5; 4; 8; -12; -27; -15; -8; -8; 11; 8; 4; -10; 8; 9; 14; -26; -7; 8; -26; -6; 15; -22; -43; -12; -5; 9; 12; 10; -22; -1	<18>
6; -1; 2; 0; -19; 2; -7; -1; 2; 3; -2; -3; -8; -38; 9; 10; 7; -8; -6; -4; 3; -5; 19; -6; -15; -1; 6; -13; -9; -13	<17>
4; -3; -4; -2; -24; -4; -10; -14; 15; -4; 5; -14; 24; -17; 17; 6; 0; -4; -32; -8; 9; -12; -21; -12; -12; 1; 7; -1; -15; -13	<18>
8; 5; 4; -11; -33; -23; -8; -8; 10; 11; 2; -13; 8; 26; 11; -17; -7; 11; -25; -8; 12; -19; -32; -13; -8; 9; 6; 11; -17; -5	<17>
1; -1; 11; 10; 27; 11; 4; 7; -14; 4; -12; -2; 5; 9; 7; -9; -7; -10; 8; 3; -18; -17; 22; -4; -3; 9; 7; 15; 4; 6	<18>
7; 5; 0; -9; -25; -16; 0; -4; 4; 15; 0; -10; -1; 16; 9; -20; -6; 9; -18; -1; 10; -15; -26; -13; -8; 12; 5; 9; -17; -3	<17>
3; 2; 6; -1; -12; -15; -7; 5; 2; 2; -7; -9; 28; 2; 7; -1; -4; -8; -6; -1; -8; -23; -1; -10; 2; 5; 13; 12; -3; -1	<18>
5; 3; 2; -7; -15; -11; 3; -3; 0; 11; 1; -8; -6; 23; 9; -28; -7; 7; -17; 0; 7; -26; -23; -13; -8; 9; -2; 9; -13; -1	<17>
4; 4; 7; -3; -6; 0; 2; 0; -8; 14; -4; 0; -38; 1; 10; -15; 0; 4; -1; 4; 8; -4; -19; -4; -6; 8; 0; 4; -6; 2	<18>
4; -1; 3; -12; -12; -4; -14; 0; 11; 14; 2; -2; -16; 15; 3; -9; -10; -7; -9; -10; 0; -18; 1; -6; 9; 6; -2; -11; 2; 5	<18>
0; -9; 10; 3; 23; 13; 9; -7; 12; -6; 9; -9; 19; 33; 23; -17; -11; -12; -26; 3; 6; -18; -17; -26; 1; 6; 0; 14; -18; 2	<18>
5; 3; 8; -9; -13; -8; -2; -6; 4; 8; 2; -8; -3; 13; 13; -20; -6; 10; -19; -3; 12; -17; -36; -9; -5; 9; 9; 10; -15; 2	<18>
4; 3; 4; -4; -9; -11; -1; -5; 4; 8; 2; -12; -3; 34; 9; -24; -10; 14; -20; -2; 11; -16; -32; -15; -8; 8; 1; 11; -17; 1	<17>
5; -5; 4; -2; 0; -4; -1; -4; 9; -3; 4; -5; 7; -7; 19; -2; -4; -8; -20; -2; 4; -14; 20; -14; -10; 2; 6; 0; -17; -5	<17>
7; 7; 2; -10; -33; -18; -12; -6; 3; 8; 0; -9; -8; -3; 9; -10; 0; 16; -16; -8; 12; -12; -38; -3; -9; 6; 12; -2; -11; -5	<18>
0; -3; 3; -13; -3; -3; -14; -3; 18; 9; 7; -5; -7; 23; 6; -16; -13; -5; -21; -11; 1; -27; -9; -11; 13; 5; 1; -7; -3; 6	<18>
1; -2; 2; -8; 12; 5; -7; -5; 11; 13; 4; -3; -12; 17; 3; -21; -11; -5; -18; -5; 2; -22; 3; -7; 11; 5; -4; -5; -2; 5	<17>
1; -7; 10; 0; 22; 9; 4; -3; 10; -8; 4; -7; 15; 17; 20; -11; -7; -3; -20; 3; 4; -20; 8; -21; -4; 1; 8; 4; -16; 2	<17>
5; 3; 5; -1; -11; -10; -11; -3; 1; 3; -7; -7; 35; -13; 7; 5; -3; -4; -11; -9; -12; -24; 3; -7; -7; 11; 21; 13; 0; -3	<18>
6; 2; -4; -3; -7; -5; 11; 0; -2; 13; -1; -7; -9; 34; 12; -28; -7; 5; -10; 3; 5; -16; -22; -16; -5; 12; -3; 12; -17; 1	<17>
3; 0; -3; -13; -19; -6; -12; -6; 18; 19; 5; 0; -9; -17; 4; -16; -6; -5; -17; -11; 1; -27; -1; -7; 7; 7; 5; -12; -4; -3	<17>
3; -3; 1; -13; -15; -5; -9; -10; 16; 13; 6; -3; -1; 9; 7; -20; -12; -3; -24; -9; 0; -24; -9; -13; 8; 6; 4; -5; -9; 1	<17>
3; 3; 8; -2; -4; -5; -7; 0; 0; 1; -9; -9; 29; -12; 4; 2; -3; -5; -12; -8; -13; -25; 1; -7; -5; 10; 19; 14; 0; -2	<18>
0; -6; 5; -9; 14; 6; -4; -2; 13; 8; 5; -3; -3; 33; 9; -22; -16; 0; -18; -5; 2; -23; -6; -16; 15; 4; -3; 2; -17; 10	<17>
2; -5; 2; 1; 6; 7; 1; 2; 10; 0; -1; -7; 9; 1; 11; -3; -4; 0; -9; -1; 6; -15; -7; -11; -10; 0; 8; 0; -15; -6	<17>
5; 4; 4; 3; -6; 10; 0; 9; -11; 9; -15; 1; 6; -27; 1; 3; 3; -13; 14; 0; -17; -9; 24; -1; -9; 1; 12; 6; 6; -3	<18>
1; -3; 1; -5; 14; 6; -4; -3; 10; 14; 2; 3; -23; 10; 6; -25; -9; -10; -11; -1; -3; -16; 4; -8; 13; 6; -8; -8; 0; 5	<17>
5; 0; 11; -4; -2; -7; -4; -8; 3; 11; 2; -7; -7; 41; 13; -29; -5; 9; -22; 3; 10; -16; -19; -13; -6; 9; 1; 6; -14; 2	<18>

-38; 6; 1; 7; -11; -26; 13; -7; -13; -6; 2; -40; 34; 29; 7; 24; 0; 3; 0; 58; 5; -31; 0; 6; 22; -30; 63; -9; -16; -14; -8; -11; 63; 10; -3; 18; 8; 7; -8; -18; 0	(94)
-4; -4; -2; 4; 1; 2; -1; 8; -3; 1; 4; -5; 6; 3; 2; -1; 2; -2; -3; 7; -1; -6; 6; -1; 2; 0; 19; 0; 3; -1; -1; -2; -2; -4; 0; 1; 2; -2; -3; -1; 0	(94)
-2; -2; 2; 6; 0; 0; 0; 6; -2; 1; 3; -1; 8; 1; 0; 2; 1; -2; 0; 0; -3; -1; 5; 0; 2; 0; 24; 0; 2; -1; -1; 1; -1; -5; -1; 0; 3; -2; -2; 2; 0	(94)
2; -4; -1; 9; 2; 0; -1; 2; -4; 0; -2; 6; 3; 4; 0; 2; 2; 1; -2; 4; -4; -6; 3; 0; 2; -1; 20; 0; 7; -3; -6; -3; 12; -2; 0; 2; 0; 2; -4; 6; 1	(94)
-3; -2; 4; 12; -1; 1; -2; 8; -1; 0; 2; -3; 10; -2; 1; 0; 3; -3; -1; 2; -1; -1; 6; 2; 4; 0; 15; 0; 2; -2; 1; 1; 4; -6; 0; 2; 2; -2; -2; -3; 1	(94)
-4; -2; 1; 1; -8; -1; 1; 0; 0; 0; 4; 3; -5; -9; -1; 1; -1; 5; 5; -5; 3; 9; -4; -1; -2; -2; -20; 0; 0; 0; 8; -2; -5; 1; 4; 2; 1; 6; -3; 0; 2	(90)
-5; -3; 2; 9; -1; -1; -2; 9; -2; 1; 3; -1; 16; 2; 2; 5; 3; -4; 2; 1; 4; 5; 7; 1; 5; 2; 22; 0; 6; 0; -1; 1; 4; -2; -2; 1; 3; -6; -1; 0; 1	(94)
-4; -1; 3; -3; -2; -2; -2; 10; 1; -1; 4; 0; -1; -8; 1; -4; 1; 0; 2; -1; 2; 4; 11; -7; 1; -2; -1; 0; 1; 0; 5; -2; -8; 2; 3; 5; 3; 4; -3; -1; 2	(90)
-7; 0; 2; -4; 0; -3; -1; 10; 0; -1; 4; -3; 1; -2; -1; -2; 0; -2; 1; -1; 1; -1; 8; -6; -1; -2; 7; 0; -1; 0; 5; -3; -4; 1; 3; 4; 0; -2; -2; -3; 2	(90)
-8; -3; 3; 13; -7; -1; 0; 6; -3; 1; 4; -4; 9; 2; -2; 1; 1; -3; 2; 2; -3; -4; 2; 3; 7; -2; 18; 1; 5; -1; 3; 5; -1; -13; -3; 4; 4; -5; 1; -2; 0	(94)
-6; -1; 1; -5; 2; -3; 0; 10; 0; -2; 3; -2; 1; -6; -1; -2; 0; -2; 0; -3; 3; 3; 12; -5; -1; -1; 9; 0; 0; 0; 4; -5; -9; 0; 1; 4; 1; 1; -3; -3; 1	(90)
-5; 0; 4; 9; -1; 0; -1; 11; -3; 1; 3; -2; 11; -2; 0; 1; 1; -3; 1; 5; -2; -4; 6; 4; 6; -2; 14; 1; 3; -1; 3; 1; -1; -5; 0; 4; 4; -3; -1; -3; 1	(94)
-5; 3; -3; -6; 2; -3; -4; 1; 2; -2; 0; -4; 5; -2; 2; -6; 0; -2; -1; -3; 1; 4; 12; -2; -2; -2; 12; -1; 0; 1; 3; -5; -10; -1; 2; 8; 0; 3; -2; -3; 2	(90)
-7; -2; 1; 13; -8; 0; 2; 4; -3; 1; 4; -2; 11; -1; -1; 3; 2; -3; 3; -2; -1; -4; 0; 5; 4; -2; 15; 2; 5; -2; 6; 6; 1; -10; -1; 4; 4; -4; 1; 0; 1	(94)
-2; -1; 3; 7; -2; 1; -2; 7; -1; 1; 2; -1; 8; -4; 1; -2; 2; -1; 0; 2; 2; 4; 4; 3; 3; -2; 15; 0; 6; -1; 1; -2; -1; 0; 1; 4; 3; 3; -4; -3; 1	(94)
-2; -1; 2; -3; 1; -1; -1; 5; 0; -1; 1; -1; 1; -2; 1; -1; 0; -1; -2; -2; 4; 0; 10; -5; 0; -1; 6; 0; -1; 1; 2; -3; -3; 3; 2; 2; 1; 2; -2; -1; 1	(90)
-6; -4; 4; 9; 3; -2; -2; 12; -1; 0; -1; -3; 17; 8; 2; -4; 5; -6; -1; -2; 0; -3; 7; 2; 6; -1; 32; 2; 6; -1; 1; 0; 3; -8; -2; 5; 6; -4; 0; 1; 0	(94)
2; -1; 0; 10; -5; 2; 0; -1; -1; 2; 3; -3; 4; 3; -1; 2; 2; 0; -1; 0; 3; -2; -5; 4; 1; 0; 6; 0; 5; -1; -1; 3; 8; -5; 0; 1; 2; -3; -1; 2; 0	(94)
-4; 0; 4; -5; 2; -3; -1; 13; 1; -1; 2; 0; -1; -5; 0; -3; 0; -1; 0; -1; 4; 3; 12; -5; 0; -1; 3; 0; -1; 0; 4; -6; -5; 2; 3; 3; 1; 3; -4; -3; 2	(90)
-2; -3; -3; 8; 0; 0; -1; 5; -3; 1; 1; -4; 9; 4; 2; 0; 1; -2; -2; 2; 0; -4; 7; 3; 0; -1; 22; 0; 2; 0; -3; 1; 1; -3; -1; 0; 2; -3; -2; -1; 0	(94)
-6; 2; 6; -5; -5; -3; -1; 18; 0; -1; 2; 0; 2; -9; 1; -5; 1; -2; 1; 0; 3; 5; 13; -5; 1; -1; 6; 0; 2; 0; 6; -7; -4; 3; 4; 8; 2; 4; -5; -4; 2	(90)
-3; -4; 1; 6; -4; -2; 1; 7; -2; 1; 1; -5; 1; -1; 2; 0; 2; -1; 2; 4; 0; 1; 6; 3; 4; -2; 18; 1; 6; -2; 2; 1; 3; -6; -1; 3; 3; -1; -1; 0; 1	(94)
-4; -5; -2; 10; -1; 0; 0; 4; -2; 0; 3; -4; 9; 2; 0; -1; 1; -3; 0; 1; -1; -5; 7; 4; 2; 0; 16; 0; 1; -1; 0; 1; 3; -5; -1; 1; 3; -2; -2; 0; 0	(94)
-5; -2; 4; -2; 0; -2; -1; 7; 2; -2; 5; 0; 0; -4; -2; -3; 0; -1; 1; -3; 5; -2; 8; -5; -1; 0; -1; 0; 0; -1; 5; -1; -1; -5; 2; 2; 0; 0; 0; 1; 1	(90)
